Below are the code and all the weights of a small trained network. Each question names an input and a class and asks about switching units off, where a switched-off unit gives its printed mean instead of its output.

import numpy as np


def w(rows, s, z=0):
    codes = np.array(rows[::2]) - 128.0
    scale = np.full(codes.shape[1], s)
    scale[-1] = z or s
    return codes * scale


def f(y):
    return y / 2 * (1 + np.tanh(0.7978845608 * (y + 0.044715 * y**3)))


def log_softmax(a):
    a = a - a.max(-1, keepdims=True)
    return a - np.log(np.exp(a).sum(-1, keepdims=True))


def net(x, mask):
    res = np.array(x, float).reshape(1, 7) / 4 @ E
    y = f(res @ A[0][:, :-1].T + A[0][:, -1])
    res = res + np.where(mask, y, B[0][:, -1]) @ B[0][:, :-1]
    return log_softmax(res[-1] @ U[:, :-1].T + U[:, -1])


A, B = {}, {}
E = w([
[93,255,175],'x0',
[241,138,134],'x1',
[253,197,128],'x2',
[120,127,165],'x3',
[110,199,17],'x4',
[81,167,98],'x5',
[107,30,43],'x6',
],0.0064)
A[0] = w([
[77,118,147,169],'N1',
[77,82,48,249],'N2',
[133,208,220,140],'N3',
[116,133,212,132],'N4',
[188,180,65,166],'N5',
[148,106,140,103],'N6',
[130,129,69,146],'N7',
[172,97,196,71],'N8',
[74,161,54,244],'N9',
[109,159,205,160],'N10',
[105,153,93,144],'N11',
[163,127,238,59],'N12',
[88,170,184,170],'N13',
[97,182,88,44],'N14',
[74,119,78,255],'N15',
[131,156,209,72],'N16',
[163,133,98,208],'N17',
[154,210,196,169],'N18',
[4,161,130,133],'N19',
[213,152,62,180],'N20',
],0.013,0.0072)
B[0] = w([
[57,163,94,170],'N1',
[97,149,208,254],'N2',
[120,100,2,234],'N3',
[119,96,108,175],'N4',
[94,200,118,206],'N5',
[180,130,134,129],'N6',
[128,119,170,163],'N7',
[206,110,122,153],'N8',
[63,161,169,236],'N9',
[116,135,81,195],'N10',
[128,112,136,155],'N11',
[184,81,44,176],'N12',
[69,95,48,199],'N13',
[228,122,86,144],'N14',
[74,134,165,232],'N15',
[129,93,107,165],'N16',
[112,173,214,186],'N17',
[87,130,10,239],'N18',
[76,89,119,214],'N19',
[122,245,212,218],'N20',
],0.008,0.0099)
U = w([
[130,3,155,163],'0',
[35,83,91,75],'1',
[107,109,120,2],'2',
[124,180,125,163],'3',
[49,141,172,178],'4',
[80,109,51,138],'5',
[112,115,83,114],'6',
],0.012,0.011)

Each question gives the input, the list of numbers given to net, and the class t.
The units are the neurons (one row each of A and B). Each row of codes is followed by its name. A weight is (code - 128) times the scale printed after its matrix; where a second scale follows, it is the last column's (A, B and U).
mask holds one flag per neuron, in row order. A switched-off neuron (its flag False) gives its mean, the last column of its row in B, instead of its output. The means were averaged over made-up inputs and are rounded, as every weight is.
A unit's drop is (log p(t) with every unit on - log p(t) with that unit switched off) / (log p(t) with every unit on - log p(t) with every unit switched off).
The circuit of an input: a set's keep is (log p(t) with only the set's units on - log p(t) with every unit switched off) / (log p(t) with every unit on - log p(t) with every unit switched off). Starting from the 12 units with the biggest drops (on a tie, the unit counted first), units are removed one at a time, each time the one whose removal leaves the highest keep (on an exact tie, the one counted first), for as long as the keep stays at least 0.8.
units of the circuit, in order: the units of the circuit, biggest drop first
k most important neurons: the k neurons with the biggest drops, biggest first
drop when u is switched off: that unit's drop, to one decimal
input [7,-5,4,-7,-4,5,8], class 4: units of the circuit, in order -> (N3 N18)
input [-5,-1,6,-8,5,7,-4], class 4: units of the circuit, in order -> (N9 N3)
input [5,-5,-6,-8,3,3,-6], class 1: units of the circuit, in order -> (N19 N13)
input [3,-1,8,-6,-6,-8,0], class 5: units of the circuit, in order -> (N18 N12)
input [-8,2,5,7,-2,-6,-7], class 0: units of the circuit, in order -> (N8)
input [-2,6,-2,1,3,-5,6], class 3: 2 most important neurons -> (N19 N9)
input [-2,-4,-5,5,1,7,2], class 4: 3 most important neurons -> (N2 N3 N18)
input [-6,-4,4,-1,-6,-2,-7], class 0: 2 most important neurons -> (N5 N8)
input [-7,-4,8,7,-3,2,1], class 0: 2 most important neurons -> (N9 N5)
input [7,-5,-2,7,-2,5,-7], class 1: drop when N15 is switched off -> -0.1
input [-3,8,-1,-8,-1,2,4], class 3: drop when N19 is switched off -> 0.2
input [-4,0,3,-3,-4,-3,0], class 0: drop when N8 is switched off -> 0.1
